Here is a tiny trained network, its code and every weight. The questions are about switching its units off for an input and a target symbol, where a switched-off unit gives its printed mean instead of its output.

import numpy as np


def w(rows, s, z=0):
    codes = np.array(rows[::2]) - 128.0
    scale = np.full(codes.shape[1], s)
    scale[-1] = z or s
    return codes * scale


def softmax(a):
    e = np.exp(a - a.max(-1, keepdims=True))
    return e / e.sum(-1, keepdims=True)


def log_softmax(a):
    a = a - a.max(-1, keepdims=True)
    return a - np.log(np.exp(a).sum(-1, keepdims=True))


def net(x, mask):
    ids = ['Γαβζηπτψ'.index(c) for c in x.split()]
    T = len(ids)
    res = E[ids] + P[:T]
    u = 0
    for l in range(3):
        r = res
        for j in range(3):
            rows = slice(3 * j, 3 * j + 3)
            q, k, v = (r @ M[l][rows].T for M in (Q, K, V))
            z = softmax(np.where(np.tri(T) > 0, q @ k.T / 3**0.5, -1e9)) @ v
            o = O[l][rows]
            res = res + np.where(mask[u + j], z, o[:, -1]) @ o[:, :-1]
        u += 3
    return log_softmax(res[-1] @ U[:, :-1].T + U[:, -1])


Q, K, V, O = {}, {}, {}, {}
E = w([
[217,74,99,75,202,63,228,140,32],'Γ',
[116,134,188,60,167,108,110,251,52],'α',
[41,142,108,116,103,42,73,110,111],'β',
[156,103,120,220,116,241,62,69,7],'ζ',
[112,190,21,120,153,227,164,149,87],'η',
[116,103,184,207,140,89,145,48,101],'π',
[99,156,182,62,197,213,58,41,151],'τ',
[170,54,126,161,164,83,75,128,205],'ψ',
],0.017)
P = w([
[158,110,187,64,56,134,173,117,153],'0',
[176,158,158,129,79,126,122,111,117],'1',
[111,73,144,88,84,137,177,142,140],'2',
[166,161,137,153,116,122,101,113,97],'3',
[83,63,136,95,121,132,164,153,128],'4',
[147,165,129,163,142,118,85,117,87],'5',
[64,59,129,105,148,131,148,159,124],'6',
[130,169,119,173,161,122,73,120,88],'7',
[44,60,120,108,169,129,140,166,124],'8',
[106,169,111,176,181,122,63,132,90],'9',
[27,58,112,110,182,129,130,171,122],'10',
[75,155,107,180,200,120,58,144,101],'11',
[2,58,104,105,183,130,122,176,114],'12',
[40,140,114,162,218,108,64,153,115],'13',
],0.014)
Q[0] = w([
[199,115,117,102,76,81,166,103,138],'0.h1',
[128,143,158,159,98,134,115,144,171],'0.h1',
[137,93,94,151,153,91,125,83,93],'0.h1',
[91,110,106,163,138,130,128,115,96],'0.h2',
[119,121,125,127,139,133,114,92,130],'0.h2',
[130,110,135,102,160,125,92,165,88],'0.h2',
[120,164,105,134,187,108,71,124,142],'0.h3',
[64,48,123,93,150,152,133,130,129],'0.h3',
[145,91,85,88,9,149,139,110,193],'0.h3',
],0.013)
K[0] = w([
[169,141,141,117,49,110,163,131,135],'0.h1',
[114,126,145,132,123,153,86,124,164],'0.h1',
[127,136,94,140,153,81,152,107,115],'0.h1',
[119,113,103,155,167,103,135,149,101],'0.h2',
[87,123,114,134,116,123,110,97,105],'0.h2',
[97,126,104,133,165,159,93,171,122],'0.h2',
[127,187,151,194,216,118,119,124,110],'0.h3',
[19,5,118,125,176,169,161,139,118],'0.h3',
[138,117,169,119,33,164,176,122,153],'0.h3',
],0.013)
V[0] = w([
[167,145,153,121,37,91,183,95,139],'0.h1',
[154,142,169,113,100,161,154,152,155],'0.h1',
[101,109,102,107,186,114,157,54,75],'0.h1',
[179,133,102,110,139,126,127,169,66],'0.h2',
[81,185,105,74,108,109,109,122,122],'0.h2',
[161,115,119,89,112,165,119,129,115],'0.h2',
[158,160,225,202,135,191,126,57,90],'0.h3',
[60,151,128,86,162,104,77,5,253],'0.h3',
[67,223,78,99,61,204,125,109,47],'0.h3',
],0.0073)
O[0] = w([
[119,151,138,177,110,135,125,166,249,2],'0.h1',
[224,139,188,94,126,174,107,148,136,63],'0.h1',
[129,136,84,203,195,70,105,134,117,243],'0.h1',
[128,82,100,119,129,66,151,118,54,211],'0.h2',
[91,74,116,98,80,169,99,191,125,118],'0.h2',
[183,163,80,142,83,160,77,178,79,159],'0.h2',
[18,6,140,56,91,151,232,211,128,167],'0.h3',
[165,64,129,158,100,140,217,87,2,25],'0.h3',
[148,51,114,78,199,106,152,73,231,168],'0.h3',
],0.0065,0.0051)
Q[1] = w([
[80,111,119,71,83,102,215,164,116],'1.h1',
[61,100,109,127,87,99,113,255,139],'1.h1',
[169,100,125,79,141,106,75,122,57],'1.h1',
[137,130,88,138,64,136,69,61,188],'1.h2',
[80,105,115,120,14,155,190,178,135],'1.h2',
[62,165,232,32,192,125,53,198,155],'1.h2',
[89,136,137,132,188,115,120,158,65],'1.h3',
[111,203,40,202,25,149,204,157,72],'1.h3',
[113,131,177,30,125,125,143,208,59],'1.h3',
],0.0087)
K[1] = w([
[234,27,188,120,117,93,182,157,143],'1.h1',
[154,48,185,185,116,113,137,242,141],'1.h1',
[90,131,103,115,209,78,90,110,54],'1.h1',
[131,213,164,56,123,80,157,133,170],'1.h2',
[159,138,175,98,59,167,169,76,143],'1.h2',
[163,115,107,106,226,254,127,162,75],'1.h2',
[83,100,119,185,178,105,110,152,98],'1.h3',
[251,56,229,204,53,58,102,168,179],'1.h3',
[90,78,127,120,81,119,48,46,106],'1.h3',
],0.0084)
V[1] = w([
[199,48,135,107,141,47,159,124,115],'1.h1',
[103,173,37,36,140,98,159,81,102],'1.h1',
[91,156,100,115,53,164,104,94,121],'1.h1',
[24,154,159,108,93,123,46,85,113],'1.h2',
[125,152,146,160,212,183,135,254,96],'1.h2',
[100,46,116,185,124,144,47,94,159],'1.h2',
[197,91,130,154,161,172,126,138,150],'1.h3',
[160,66,153,176,165,85,124,209,115],'1.h3',
[145,163,106,75,222,182,171,82,127],'1.h3',
],0.0082)
O[1] = w([
[143,117,78,165,154,185,166,173,182,154],'1.h1',
[148,182,103,137,85,134,193,69,113,226],'1.h1',
[102,194,135,164,139,137,183,100,218,56],'1.h1',
[142,83,36,107,124,177,81,52,136,209],'1.h2',
[55,114,182,115,118,188,132,148,139,238],'1.h2',
[99,131,106,48,51,108,50,118,100,255],'1.h2',
[112,215,103,94,3,71,188,76,84,120],'1.h3',
[42,139,121,155,69,101,84,167,164,204],'1.h3',
[72,182,175,18,151,93,157,35,170,219],'1.h3',
],0.0072,0.0044)
Q[2] = w([
[120,122,145,126,189,127,90,118,51],'2.h1',
[167,98,75,128,99,88,201,140,63],'2.h1',
[131,2,123,69,119,101,191,104,192],'2.h1',
[132,65,50,181,84,122,205,130,60],'2.h2',
[136,36,104,51,97,90,209,155,128],'2.h2',
[118,76,123,94,189,154,4,100,131],'2.h2',
[148,122,121,39,59,190,100,136,151],'2.h3',
[172,4,176,82,88,81,116,73,97],'2.h3',
[131,180,90,59,167,112,97,225,62],'2.h3',
],0.0081)
K[2] = w([
[46,126,66,147,206,113,138,119,48],'2.h1',
[137,61,92,190,89,122,194,15,126],'2.h1',
[155,79,138,100,74,203,193,108,199],'2.h1',
[133,112,202,151,128,79,151,89,37],'2.h2',
[90,15,205,80,79,182,196,84,143],'2.h2',
[51,118,104,175,147,132,111,83,140],'2.h2',
[180,151,106,59,60,180,107,147,162],'2.h3',
[147,24,223,110,153,107,70,29,41],'2.h3',
[2,161,44,116,145,119,130,115,85],'2.h3',
],0.0068)
V[2] = w([
[162,125,102,189,155,152,179,102,129],'2.h1',
[204,165,149,78,161,180,125,160,62],'2.h1',
[169,165,115,131,85,183,141,124,132],'2.h1',
[175,164,181,145,128,96,85,163,54],'2.h2',
[108,207,68,86,124,200,29,180,77],'2.h2',
[104,149,64,186,99,54,129,181,167],'2.h2',
[202,136,149,103,139,133,59,163,109],'2.h3',
[137,36,254,117,53,88,126,105,102],'2.h3',
[72,77,166,182,41,136,52,83,154],'2.h3',
],0.0077)
O[2] = w([
[89,94,179,1,131,37,103,14,107,2],'2.h1',
[17,175,100,236,195,177,166,53,154,193],'2.h1',
[3,92,88,46,141,72,142,204,62,32],'2.h1',
[71,129,76,76,111,176,58,138,112,70],'2.h2',
[62,201,64,128,84,6,198,144,215,217],'2.h2',
[141,86,109,76,122,192,117,43,118,48],'2.h2',
[125,172,75,131,119,67,213,97,122,73],'2.h3',
[30,203,4,100,220,130,157,45,106,121],'2.h3',
[102,162,49,73,123,209,57,148,147,131],'2.h3',
],0.0051,0.0069)
U = w([
[127,85,68,192,188,59,227,156,66,1],'Γ',
[6,45,114,56,178,68,168,187,244,156],'α',
[128,89,153,90,209,169,78,163,100,47],'β',
[115,239,115,110,52,146,139,145,17,146],'ζ',
[50,172,254,154,56,139,78,89,178,149],'η',
[123,158,91,203,168,159,171,63,210,80],'π',
[109,214,149,60,211,123,142,50,141,239],'τ',
[211,141,62,146,160,131,144,36,134,175],'ψ',
],0.0071,0.0042)

Each question gives the input, a string of symbols that net reads in full, and the target symbol t.
The units are the heads (3 rows each of Q, K, V and O). Each row of codes is followed by its name. A weight is (code - 128) times the scale printed after its matrix; where a second scale follows, it is the last column's (O and U).
mask holds one flag per head, layer by layer. A switched-off head (its flag False) gives its mean, the last column of its rows in O, instead of its output. The means were averaged over made-up inputs and are rounded, as every weight is.
A unit's drop is (log p(t) with every unit on - log p(t) with that unit switched off) / (log p(t) with every unit on - log p(t) with every unit switched off).
The circuit of an input: a set's keep is (log p(t) with only the set's units on - log p(t) with every unit switched off) / (log p(t) with every unit on - log p(t) with every unit switched off). Starting from all 9 units, units are removed one at a time, each time the one whose removal leaves the highest keep (on an exact tie, the one counted first), for as long as the keep stays at least 0.8.
circuit, biggest first: the units of the circuit, biggest drop first
most important unit: the unit with the biggest drop
which heads matter: for each layer, one digit per head in row order, 1 if its drop is at least 0.15 and else 0, layers parted by /
input η η ψ β, target τ: most important unit : 0.h3
input β α ζ α ζ τ ψ ψ η Γ α α β, target π: which heads matter : 001 / 010 / 100
input ψ β η ζ α π ζ π α ψ η ψ ψ, target τ: circuit, biggest first : 0.h3, 1.h3
input η τ ζ β, target Γ: circuit, biggest first : 0.h3, 2.h2
input α ψ η α β τ β ψ ψ, target ψ: circuit, biggest first : 0.h3, 1.h2
input ψ Γ τ ψ α τ ζ ζ τ τ ψ τ α η, target Γ: circuit, biggest first : 0.h3, 2.h2
input π ψ β ψ α, target β: which heads matter : 001 / 001 / 000
input β τ α ψ, target Γ: circuit, biggest first : 0.h3, 2.h2
input β ζ π ζ ζ η π β β τ β, target ψ: circuit, biggest first : 0.h3, 1.h2
input ψ ζ α τ α α ψ τ β α ζ Γ ζ Γ, target ζ: circuit, biggest first : 0.h3, 1.h2
input τ Γ β ψ ψ ζ α ζ ψ ψ, target α: which heads matter : 001 / 000 / 000
input ζ π τ η β α α Γ β, target π: circuit, biggest first : 0.h3, 2.h1, 1.h2
input π β π, target β: which heads matter : 001 / 000 / 010
input ψ ζ β ζ ζ, target ψ: circuit, biggest first : 1.h2
input β ψ α ψ, target ζ: which heads matter : 001 / 001 / 000
input Γ ζ τ η π τ ψ, target β: circuit, biggest first : 0.h3, 2.h2
input π ζ ζ α α α η, target π: circuit, biggest first : 0.h3, 2.h1
input ζ Γ α τ ψ β η τ Γ β α, target β: which heads matter : 110 / 101 / 001
input ψ ψ ζ τ π α ζ Γ τ η, target η: circuit, biggest first : 2.h3, 0.h3
input β β ψ Γ β η α, target η: circuit, biggest first : 0.h3, 2.h3
input ψ ψ ζ η π β ζ Γ τ ζ τ η, target α: circuit, biggest first : 0.h3
input ψ η Γ τ α ψ α, target τ: which heads matter : 001 / 001 / 000
input ψ η β Γ ψ ζ π ψ α ψ, target ζ: which heads matter : 001 / 000 / 000
input π Γ Γ α α Γ ψ Γ β ζ π, target ψ: which heads matter : 001 / 010 / 000
input η β ζ α α π β η π ζ β, target β: which heads matter : 000 / 001 / 000
input τ α β β ψ ζ η ζ η Γ τ ψ ζ π, target ζ: which heads matter : 001 / 000 / 000
input ζ ψ α η π ζ ζ ζ α η β τ Γ ζ, target Γ: which heads matter : 101 / 000 / 010
